Where the symbols take the states:
nol: ε>rad, χ>rit, ω>fop, η>sim, β>tek
bom: ε>zod, χ>pup, ω>zot, η>pid, β>nif
dez: ε>fim, χ>lis, ω>bes, η>dak, β>peg
zev: ε>kig, χ>gil, ω>dul, η>zot, β>pup
mir: ε>sar, χ>buf, ω>lus, η>dul, β>gil
tup: ε>tik, χ>deg, ω>sof, η>nur, β>nin
gam: ε>pid, χ>mag, ω>sif, η>zam, β>zun
fik: ε>gef, χ>rep, ω>ked, η>fop, β>rit
rad: ε>num, χ>pil, ω>nor, η>teg, β>ked
dos: ε>buf, χ>zot, ω>zev, η>bom, β>pid
fer: ε>vif, χ>lut, ω>gif, η>bet, β>zom
rig: ε>zak, χ>tek, ω>sim, η>lup, β>dig
mar: ε>vug, χ>bes, ω>zin, η>dez, β>dak
zer: ε>vom, χ>sof, ω>bem, η>tup, β>nur
tev: ε>nur, χ>sus, ω>des, η>bok, β>sor
zun: ε>gad, χ>gam, ω>tus, η>sen, β>kom
bes: ε>guz, χ>dup, ω>tif, η>lis, β>mar
sil: ε>lol, χ>dig, ω>lup, η>rap, β>toz
tif: ε>vav, χ>fad, ω>fim, η>dup, β>zin
vav: ε>gam, χ>reg, ω>rog, η>rem, β>kud
dig: ε>fop, χ>rig, ω>bup, η>pib, β>sil
guf: ε>lis, χ>fod, ω>sep, η>rur, β>gif
tun: ε>zot, χ>pof, ω>gad, η>sif, β>mag
mig: ε>bem, χ>gem, ω>nin, η>mun, β>des
pib: ε>rit, χ>lup, ω>rig, η>sil, β>rap
dup: ε>rem, χ>tez, ω>fad, η>zin, β>bes
mer: ε>rur, χ>num, ω>zom, η>les, β>sig
mag: ε>dos, χ>tun, ω>bef, η>tus, β>gam
maf: ε>lak, χ>buk, ω>sib, η>sar, β>vud
gat: ε>sib, χ>nev, ω>baz, η>lus, β>buf
mub: ε>kom, χ>kud, ω>rem, η>vug, β>fim
reg: ε>mag, χ>roz, ω>kom, η>sak, β>vav
bup: ε>rep, χ>sim, ω>nol, η>rig, β>lup
gad: ε>gil, χ>pid, ω>bom, η>pof, β>bef
vev: ε>bes, χ>sep, ω>vif, η>guf, β>rur
nin: ε>nop, χ>tup, ω>zer, η>gem, β>mur
lup: ε>fik, χ>bup, ω>tek, η>dig, β>pib
ked: ε>mer, χ>rad, ω>biz, η>rep, β>zak
rem: ε>zam, χ>sak, ω>reg, η>kud, β>guz
kaz: ε>tup, χ>des, ω>mun, η>tev, β>bok
kud: ε>zun, χ>vav, ω>sak, η>guz, β>mub
mip: ε>bok, χ>lun, ω>bev, η>tig, β>sib
kav: ε>mig, χ>sor, ω>bok, η>pef, β>lak
peg: ε>tez, χ>dez, ω>mar, η>vif, β>sep
sak: ε>tus, χ>rog, ω>roz, η>vav, β>rem
zin: ε>kud, χ>tif, ω>tez, η>bes, β>lis
fad: ε>reg, χ>vug, ω>mub, η>tez, β>tif
mur: ε>geb, χ>nin, ω>nur, η>mig, β>mun
tik: ε>rig, χ>kiv, ω>toz, η>rez, β>nop
teg: ε>kof, χ>biz, ω>pil, η>ked, β>rep
bev: ε>sus, χ>pef, ω>kav, η>lun, β>fuf
rap: ε>nol, χ>pib, ω>dig, η>toz, β>kiv
lut: ε>dak, χ>rur, ω>guf, η>gar, β>fer
biz: ε>zom, χ>nor, ω>gef, η>rad, β>teg
toz: ε>sim, χ>sil, ω>pib, η>kiv, β>vom
tek: ε>ked, χ>nol, ω>lol, η>bup, β>rig
sig: ε>lut, χ>mer, ω>kof, η>gef, β>nor
sep: ε>dup, χ>peg, ω>dak, η>fod, β>vev
gil: ε>baz, χ>mir, ω>zod, η>fil, β>zev
kig: ε>tig, χ>baz, ω>vud, η>gat, β>lus
rog: ε>sif, χ>kom, ω>sen, η>reg, β>sak
rez: ε>lup, χ>vom, ω>kiv, η>nop, β>ret
gem: ε>ret, χ>nur, ω>tup, η>mur, β>mig
gar: ε>peg, χ>gif, ω>rur, η>fer, β>bet
kiv: ε>tek, χ>rap, ω>sil, η>vom, β>tik
sim: ε>teg, χ>lol, ω>rit, η>tek, β>bup
pil: ε>bet, χ>gef, ω>sig, η>biz, β>rad
sib: ε>kun, χ>mip, ω>fuf, η>buk, β>faf
sor: ε>gem, χ>tev, ω>kaz, η>kun, β>kav
tez: ε>sak, χ>fim, ω>vug, η>tif, β>dup
gef: ε>gar, χ>les, ω>mer, η>nor, β>pil
sof: ε>toz, χ>geb, ω>ret, η>deg, β>zer
nor: ε>fer, χ>sig, ω>les, η>pil, β>biz
geb: ε>sil, χ>nop, ω>rez, η>bem, β>sof
nop: ε>dig, χ>tik, ω>vom, η>ret, β>geb
num: ε>vev, χ>bet, ω>fer, η>kof, β>mer
vug: ε>roz, χ>guz, ω>kud, η>fim, β>fad
fod: ε>zin, χ>vif, ω>peg, η>vev, β>guf
pof: ε>fil, χ>nif, ω>pid, η>bef, β>tun
pef: ε>mun, χ>kun, ω>sor, η>lak, β>bev
buk: ε>kav, χ>tig, ω>mip, η>faf, β>maf
dul: ε>vud, χ>zod, ω>buf, η>gil, β>fil
fuf: ε>tev, χ>bev, ω>lak, η>mip, β>tig
zom: ε>fod, χ>fer, ω>gar, η>num, β>kof
tig: ε>sor, χ>fuf, ω>lun, η>sib, β>buk
fim: ε>rog, χ>mub, ω>guz, η>fad, β>tez
lol: ε>biz, χ>fop, ω>fik, η>nol, β>sim
faf: ε>pef, χ>sib, ω>tig, η>maf, β>sar
rit: ε>pil, χ>fik, ω>zak, η>lol, β>nol
guz: ε>sen, χ>rem, ω>vav, η>mub, β>vug
lis: ε>mub, χ>zin, ω>dup, η>mar, β>dez
rur: ε>mar, χ>vev, ω>fod, η>gif, β>lut
lus: ε>buk, χ>kig, ω>nev, η>buf, β>zod
fil: ε>nev, χ>dul, ω>mir, η>zev, β>zot
dak: ε>fad, χ>mar, ω>lis, η>peg, β>vif
bem: ε>rap, χ>ret, ω>nop, η>sof, β>deg
zot: ε>gat, χ>fil, ω>gil, η>pup, β>dos
lak: ε>des, χ>kav, ω>kun, η>bev, β>lun
lun: ε>kaz, χ>lak, ω>pef, η>fuf, β>mip
zod: ε>maf, χ>lus, ω>gat, η>mir, β>dul
bef: ε>zev, χ>gad, ω>nif, η>tun, β>sif
nev: ε>mip, χ>vud, ω>sar, η>kig, β>gat
bok: ε>nin, χ>kaz, ω>sus, η>sor, β>kun
kof: ε>guf, χ>zom, ω>bet, η>mer, β>les
roz: ε>tun, χ>sen, ω>zun, η>rog, β>reg
nif: ε>dul, χ>bom, ω>dos, η>gad, β>pof
sar: ε>bev, χ>faf, ω>buk, η>vud, β>baz
rep: ε>les, χ>teg, ω>rad, η>zak, β>fik
des: ε>deg, χ>mig, ω>mur, η>sus, β>kaz
tus: ε>bom, χ>sif, ω>tun, η>gam, β>zam
fop: ε>nor, χ>zak, ω>rep, η>rit, β>lol
gif: ε>dez, χ>guf, ω>vev, η>lut, β>gar
sif: ε>pup, χ>bef, ω>pof, η>mag, β>tus
zak: ε>sig, χ>ked, ω>teg, η>fik, β>fop
deg: ε>kiv, χ>bem, ω>geb, η>zer, β>tup
pup: ε>lus, χ>zev, ω>fil, η>dos, β>bom
nur: ε>rez, χ>zer, ω>deg, η>nin, β>gem
sen: ε>pof, χ>zam, ω>gam, η>kom, β>roz
bet: ε>sep, χ>gar, ω>lut, η>zom, β>num
zam: ε>nif, χ>tus, ω>mag, η>zun, β>sen
mun: ε>sof, χ>mur, ω>gem, η>des, β>sus
vif: ε>tif, χ>dak, ω>dez, η>sep, β>fod
baz: ε>fuf, χ>sar, ω>maf, η>nev, β>kig
buf: ε>faf, χ>gat, ω>kig, η>zod, β>mir
pid: ε>mir, χ>dos, ω>pup, η>nif, β>gad
kom: ε>bef, χ>zun, ω>zam, η>roz, β>rog
ret: ε>pib, χ>rez, ω>tik, η>geb, β>bem
sus: ε>zer, χ>mun, ω>mig, η>kaz, β>tev
kun: ε>mur, χ>bok, ω>tev, η>kav, β>pef
vom: ε>bup, χ>toz, ω>rap, η>tik, β>rez
vud: ε>lun, χ>maf, ω>faf, η>baz, β>nev
les: ε>gif, χ>kof, ω>num, η>sig, β>gef

In the rows, zero is written as 176.

The rows follow the links: the fewer symbols apart two states are, the more alike their rows tend to be.

Each row is also shifted at random along 5 hidden directions that mean nothing.

Some states, each with a row of numbers:
vif: [ 235  184  169  170  179  194  175  153  189  167  177  191  182  210  203  154  173  166  173  206  211  174  178  170  182  213  157  146  197  173  183  162  180  175  166  183  200  170  148  203  175]
fuf: [ 234  172  190  191  184  148  169  207  164  193  171  177  180  153  171  185  180  175  191  166  145  202  172  175  166  167  182  203  171  180  172  199  174  163  172  158  183  191  185  204  176]
sim: [ 168  127  177  168  160  156  212  169  190  188  168  182  172  168  173  160  175  174  138  186  145  167  167  159  178  133  157  164  157  184  194  175  186  149  180  156  145  153  159  140  181]
geb: [ 178  180  164  205  186  178  180  197  181  185  167  191  146  135  181  170  177  160  202  179  189  178  156  169  179  152  202  210  150  181  168  175  151  170  138  163  191  166  187  153  174]
sof: [ 192  179  152  195  183  158  155  189  164  202  185  171  167  174  171  164  168  171  178  155  179  188  184  197  173  170  179  162  171  176  191  181  151  166  165  153  155  166  189  193  171]
reg: [ 235  152  176  159  162  183  205  165  180  151  172  146  176  187  163  195  179  190  147  159  166  164  163  169  177  145  180  166  163  169  185  171  202  174  204  187  151  170  191  114  181]
gad: [ 220  195  197  162  171  170  154  178  165  184  183  180  192  164  164  181  177  179  184  173  146  171  205  185  172  193  170  195  192  179  151  183  174  195  192  187  171  196  173  210  175]
dos: [ 152  188  190  167  173  176  171  166  165  168  161  183  186  182  187  196  179  192  194  174  171  169  174  164  162  202  185  192  189  185  166  184  187  188  174  195  211  200  167  182  173]
kun: [ 132  143  194  175  175  139  193  198  165  187  150  168  190  171  176  193  183  188  169  163  126  205  160  157  159  157  172  191  166  183  191  202  197  143  184  158  181  190  174  189  179]
pid: [ 226  160  195  158  144  169  191  136  180  174  188  199  172  150  155  196  179  196  164  173  152  110  183  165  171  154  180  200  172  196  163  187  189  211  190  188  151  182  168  107  179]
pib: [ 126  142  170  188  187  159  198  184  180  173  175  166  184  211  192  171  178  170  159  186  186  213  150  165  175  177  156  143  177  166  216  189  197  139  174  147  184  170  167  198  181]
mip: [ 158  166  181  197  178  159  176  157  165  169  206  179  180  197  173  205  180  187  178  169  198  168  160  178  165  194  175  163  192  175  203  209  198  196  179  159  184  196  181  174  176]
lis: [ 249  170  174  147  162  181  177  157  183  182  169  178  185  189  179  154  170  180  150  182  160  159  198  176  181  176  156  155  182  180  170  157  175  174  190  190  154  162  155  173  177]
vom: [ 105  168  180  197  180  173  187  194  188  174  197  182  159  139  159  176  180  155  175  185  174  177  167  179  190  142  180  198  158  169  169  181  169  179  170  156  158  169  191  160  179]
gif: [ 174  195  179  187  184  214  181  161  201  151  196  199  160  169  186  164  179  151  191  219  226  158  166  172  197  193  175  181  183  168  160  158  171  200  156  185  202  167  167  170  179]
roz: [ 125  196  194  173  191  206  185  206  178  135  156  151  180  172  181  198  185  171  202  182  182  211  153  161  182  184  195  207  175  159  150  165  189  172  179  202  222  194  194  184  178]
baz: [ 239  167  174  175  175  151  169  196  154  188  171  150  182  171  156  195  175  190  170  136  141  192  179  188  163  154  185  180  166  175  182  191  176  167  194  166  149  186  201  173  176]
buf: [ 190  205  177  178  182  177  153  187  157  181  161  175  174  159  174  192  176  187  208  155  171  177  182  180  165  188  203  205  177  184  156  180  161  189  164  190  197  193  188  183  171]
zod: [ 213  143  170  161  152  154  195  153  161  176  168  159  177  184  158  206  175  211  150  135  150  145  168  168  158  147  184  167  161  188  196  191  197  178  198  177  145  178  185  102  176]
gar: [ 206  184  177  179  188  200  186  197  196  161  167  176  166  158  184  157  180  149  185  204  189  197  167  170  194  168  177  190  167  165  155  152  166  164  163  181  193  162  176  189  177]
zev: [ 193  173  181  166  160  173  181  146  168  173  168  191  172  169  176  198  178  200  182  164  171  136  173  162  162  178  192  194  176  195  171  184  184  197  173  193  187  187  169  129  174]
pup: [ 168  192  188  170  175  182  171  169  166  170  156  191  180  172  190  193  180  189  206  174  177  165  171  159  163  204  194  205  185  190  160  180  179  186  161  197  222  198  166  176  174]
sig: [ 220  177  142  188  178  202  187  142  192  164  181  192  151  197  196  157  169  169  176  193  245  148  157  172  186  188  179  144  172  179  194  156  167  184  145  178  191  151  163  134  173]
sib: [ 139  165  187  190  175  161  182  171  169  165  200  170  178  176  158  210  180  186  174  164  176  168  160  177  169  169  182  183  178  173  191  207  197  192  188  164  170  194  192  156  179]
vav: [ 241  160  171  157  169  183  196  182  172  156  152  137  183  199  172  188  176  190  154  154  161  193  167  170  173  156  178  160  166  167  185  163  193  154  200  189  165  170  188  146  177]
fop: [ 160  172  157  181  185  176  176  172  180  188  154  187  177  205  211  147  171  169  180  191  199  195  170  167  172  200  164  149  183  181  195  165  168  146  151  169  204  164  148  209  173]
mer: [ 212  175  159  172  182  186  177  190  185  177  174  158  170  182  174  151  170  161  159  177  181  196  181  187  188  162  168  153  167  163  178  155  163  156  181  170  153  153  183  185  177]
lun: [ 155  177  185  190  180  151  155  170  160  184  214  179  189  191  164  192  176  182  174  168  179  176  183  193  167  199  165  163  197  172  195  208  187  194  190  154  166  200  184  210  176]
nif: [ 156  179  182  166  180  171  166  154  158  166  179  168  207  236  194  197  175  200  178  171  191  185  174  173  160  234  163  145  210  174  200  193  206  181  189  183  207  206  161  215  175]
gem: [ 129  172  158  190  177  162  168  161  163  190  173  188  168  185  188  179  172  188  186  162  196  164  168  176  163  189  186  166  177  188  197  188  168  175  152  166  187  178  171  166  170]
pil: [ 117  182  172  166  179  188  179  208  186  180  158  163  168  146  170  152  173  158  172  177  152  195  187  179  191  143  179  190  156  167  148  147  152  157  176  180  157  155  185  179  176]
tig: [ 203  213  180  205  185  172  132  165  163  186  226  203  171  161  162  187  176  169  208  177  208  151  192  203  175  212  183  186  199  176  166  200  159  228  166  166  177  198  188  209  174]
dez: [ 191  175  172  152  181  180  170  174  174  175  162  157  205  229  197  155  173  177  156  184  175  207  190  179  174  212  146  130  200  165  190  161  189  151  193  182  184  175  153  235  175]
les: [ 143  189  164  176  183  196  170  191  186  169  180  160  171  175  172  154  172  156  171  182  186  193  185  191  192  168  173  166  170  161  166  152  160  170  178  179  161  158  185  190  175]
zot: [ 162  175  194  161  180  169  187  207  163  175  115  165  188  163  193  194  185  191  202  160  131  211  163  146  158  175  195  221  167  185  156  176  184  145  170  196  226  196  173  189  175]
lut: [ 174  171  168  178  180  197  190  155  194  151  201  171  175  213  182  167  174  164  156  198  219  171  165  177  189  190  157  136  188  161  194  167  192  182  182  173  175  164  169  172  179]
zam: [ 216  190  199  175  170  195  186  176  187  151  185  184  167  141  162  194  186  170  191  189  174  155  170  166  185  164  191  219  172  173  142  173  180  205  179  194  186  186  184  145  180]
bev: [ 223  150  185  189  174  146  189  179  169  187  175  185  178  167  174  192  179  185  176  168  156  178  160  163  163  165  178  186  170  185  194  205  190  165  172  155  182  189  174  171  178]
kom: [ 209  163  180  163  178  182  192  184  173  150  169  139  191  205  173  197  179  187  160  165  170  200  161  171  175  174  174  159  177  160  187  176  204  163  201  182  180  183  188  171  179]
rem: [ 151  180  169  160  179  196  182  174  170  146  166  137  190  221  181  192  174  187  167  161  190  194  165  176  173  191  176  147  184  160  187  164  197  167  198  196  185  183  185  173  176]

From each start, follow one symbol. Which state do you reach?
Answer with the state's name.
---
[ 124  174  193  191  184  156  174  190  164  179  176  184  185  171  182  195  183  179  198  179  171  193  162  166  165  190  179  196  182  180  181  202  189  175  167  164  206  199  176  204  177]
η -> bev
---
[ 255  207  162  192  180  176  141  159  157  185  197  190  166  178  173  188  171  188  203  157  208  149  186  197  165  206  194  177  188  185  176  186  160  212  160  179  182  190  185  174  169]
ω -> vud
---
[ 170  196  155  197  191  165  143  200  160  205  171  179  168  166  179  162  170  169  199  161  181  198  186  196  170  184  187  177  172  178  176  176  142  166  152  161  177  175  186  217  170]
ε -> vom
---
[ 218  167  158  191  177  156  176  169  165  202  148  202  162  168  198  172  172  186  196  167  183  168  164  162  157  181  193  185  167  200  192  185  161  160  136  166  204  173  161  164  169]
χ -> gem
---
[ 114  147  159  175  181  139  176  173  151  194  158  156  198  236  193  183  170  202  158  145  170  205  167  175  150  199  162  126  186  178  231  199  196  138  182  154  180  186  168  205  173]
ω -> gem
---
[ 189  173  157  191  183  158  169  176  162  201  150  192  168  178  198  170  172  186  197  163  184  181  167  169  158  186  190  176  170  195  193  183  161  156  140  167  203  176  166  182  170]
β -> mun
---
[ 183  148  183  189  162  151  191  144  174  180  196  205  170  170  171  198  180  190  171  177  179  138  159  164  164  170  176  181  175  192  199  207  196  195  169  158  174  186  167  136  178]
β -> bev
---
[ 239  146  158  191  181  146  190  168  160  195  133  190  180  207  218  178  175  198  187  166  186  194  144  148  147  198  181  160  174  197  222  196  187  134  139  160  228  181  150  181  172]
χ -> des
---
[ 120  167  162  183  172  154  165  176  165  197  187  169  170  169  160  175  170  181  166  150  165  169  184  193  171  158  179  165  166  180  188  187  167  175  178  160  141  170  189  164  172]
ω -> sof
---
[ 123  167  178  186  177  176  185  169  191  180  184  202  170  167  185  161  178  160  175  203  189  170  168  167  182  174  166  176  175  180  182  178  174  175  159  162  183  166  159  179  177]
η -> rig
---
[ 165  218  176  169  186  204  149  180  171  156  189  154  186  196  170  183  174  173  189  171  201  187  191  197  183  208  179  166  196  158  159  164  172  198  191  197  182  187  191  206  173]
η -> vav
---
[ 195  189  184  174  175  205  182  158  200  160  188  203  166  166  185  159  178  155  181  215  203  154  176  168  196  186  168  184  184  174  156  158  174  198  166  187  190  166  159  172  178]
ω -> peg
---
[ 232  177  198  168  167  177  183  169  176  166  170  188  180  161  174  192  182  183  188  184  161  162  173  159  172  179  182  205  181  182  159  182  186  189  178  190  194  191  169  165  177]
β -> sif
---
[ 148  200  164  168  181  208  168  154  174  144  182  159  181  221  185  187  173  184  184  172  224  169  172  182  177  215  181  149  194  166  179  162  187  194  181  202  200  183  180  172  174]
η -> guz
---
[ 132  185  182  152  172  204  189  175  186  156  142  173  176  174  191  174  180  178  185  186  175  175  171  155  179  179  186  196  172  178  150  150  178  171  173  209  207  173  164  158  177]
ω -> fim
---
[ 235  123  168  184  174  152  215  183  188  188  153  182  171  179  195  159  178  171  154  188  165  193  148  147  173  146  164  162  154  182  211  180  189  127  162  147  179  156  157  159  179]
χ -> bup
---
[  86  168  188  137  168  187  192  193  176  155  144  133  196  190  167  182  180  186  153  161  133  199  182  168  177  156  170  173  168  164  161  155  193  153  216  201  163  175  182  168  180]
η -> tez
---
[ 130  169  167  205  190  176  183  176  182  170  197  186  165  184  183  173  175  162  181  193  215  184  153  176  182  181  173  162  175  169  199  188  179  174  158  153  188  172  177  181  177]
β -> tik
